m = 6  7  5  2  6  5  7  6  5  7  6
m[0] -> 6
m[1] -> 7
m[5] -> 5

arr = [5 8 8 4 5 5 3 6 1 6]
arr[0] = 5
arr[-2] = 1
arr[7] = 6

x =
+2.04	-4.81	-1.68	-3.09	+0.38	+1.09	+3.39	+4.49	-2.73	-2.81	+3.36	+4.65	-0.03	-2.65
+0.08	+3.02	-1.47	-0.71	-2.68	+2.44	+0.34	+2.68	+4.23	+2.41	-1.44	-0.63	-4.41	-1.04
+1.64	-3.90	-3.49	-0.24	-3.10	-4.91	-4.07	+2.00	+3.92	+1.59	-4.52	+0.19	+4.63	+1.22
-2.96	+0.90	-3.54	-1.51	-4.34	-1.65	+3.79	-1.27	-3.37	-4.14	+0.76	-0.41	+4.66	+2.74
x[-4,-14]: +2.04
x[-1,12]: +4.66
x[-2,2]: -3.49
x[1,12]: -4.41
x[0,6]: +3.39
x[-2,-1]: +1.22
x[3,-12]: -3.54
x[1,0]: +0.08
x[-4,-6]: -2.73
x[:, -8]: [+3.39, +0.34, -4.07, +3.79]
x[0,11]: +4.65
x[0,13]: -2.65
x[-1,7]: -1.27
x[2,-7]: +2.00
x[-2]: [+1.64, -3.90, -3.49, -0.24, -3.10, -4.91, -4.07, +2.00, +3.92, +1.59, -4.52, +0.19, +4.63, +1.22]
x[2,6]: -4.07
x[:, 11]: [+4.65, -0.63, +0.19, -0.41]
x[:, -13]: [-4.81, +3.02, -3.90, +0.90]
x[:, 13]: [-2.65, -1.04, +1.22, +2.74]
x[1]: [+0.08, +3.02, -1.47, -0.71, -2.68, +2.44, +0.34, +2.68, +4.23, +2.41, -1.44, -0.63, -4.41, -1.04]
x[1,13]: -1.04
x[:, 5]: [+1.09, +2.44, -4.91, -1.65]
x[-4]: [+2.04, -4.81, -1.68, -3.09, +0.38, +1.09, +3.39, +4.49, -2.73, -2.81, +3.36, +4.65, -0.03, -2.65]
x[:, 9]: [-2.81, +2.41, +1.59, -4.14]
x[-1,4]: -4.34
x[2,-13]: -3.90
x[:, 12]: [-0.03, -4.41, +4.63, +4.66]
x[2,10]: -4.52

A =
array([[-161.48, -159.53, -151.66,  265.80,  231.69],
       [-155.01, -148.90, -143.61,  254.93,  226.74],
       [-137.23, -130.75, -119.70,  236.44,  205.89],
       [ 169.62,  167.20,  165.71,  -71.48,  -59.85],
       [-147.53, -144.57, -135.21,  248.44,  223.04],
       [ 169.87,  165.02,  165.55,  -71.55,  -62.93],
       [-121.09, -111.11, -117.75,  217.70,  221.01],
       [-152.89, -144.51, -136.91,  249.69,  229.10],
       [-113.06, -105.72, -110.08,  208.60,  216.26],
       [-180.06, -172.12, -164.70,  272.69,  254.81],
       [ 161.61,  159.71,  157.62,  -66.12,  -48.69],
       [ 161.80,  158.27,  155.04,  -61.90,  -50.61],
       [ 162.89,  159.91,  159.36,  -64.90,  -48.90]])
A[0, 0]: -161.48
A[9, 4]: 254.81
A[11, 4]: -50.61
A[2, 2]: -119.70
A[1, 3]: 254.93
A[8, 3]: 208.60
A[:, 1]: [-159.53, -148.90, -130.75, 167.20, -144.57, 165.02, -111.11, -144.51, -105.72, -172.12, 159.71, 158.27, 159.91]
A[1, 2]: -143.61
A[4, 2]: -135.21
A[10, 4]: -48.69
A[4, 1]: -144.57
A[:, 3]: [265.80, 254.93, 236.44, -71.48, 248.44, -71.55, 217.70, 249.69, 208.60, 272.69, -66.12, -61.90, -64.90]
A[2, 3]: 236.44
A[6, 3]: 217.70
A[2, 0]: -137.23
A[1, 4]: 226.74
A[12, 1]: 159.91
A[10, 0]: 161.61
A[3]: [169.62, 167.20, 165.71, -71.48, -59.85]
A[6, 0]: -121.09
A[4]: [-147.53, -144.57, -135.21, 248.44, 223.04]
A[3, 3]: -71.48
A[7, 3]: 249.69
A[3, 1]: 167.20
A[12, 2]: 159.36
A[3, 0]: 169.62
A[:, 0]: [-161.48, -155.01, -137.23, 169.62, -147.53, 169.87, -121.09, -152.89, -113.06, -180.06, 161.61, 161.80, 162.89]
A[8, 0]: -113.06
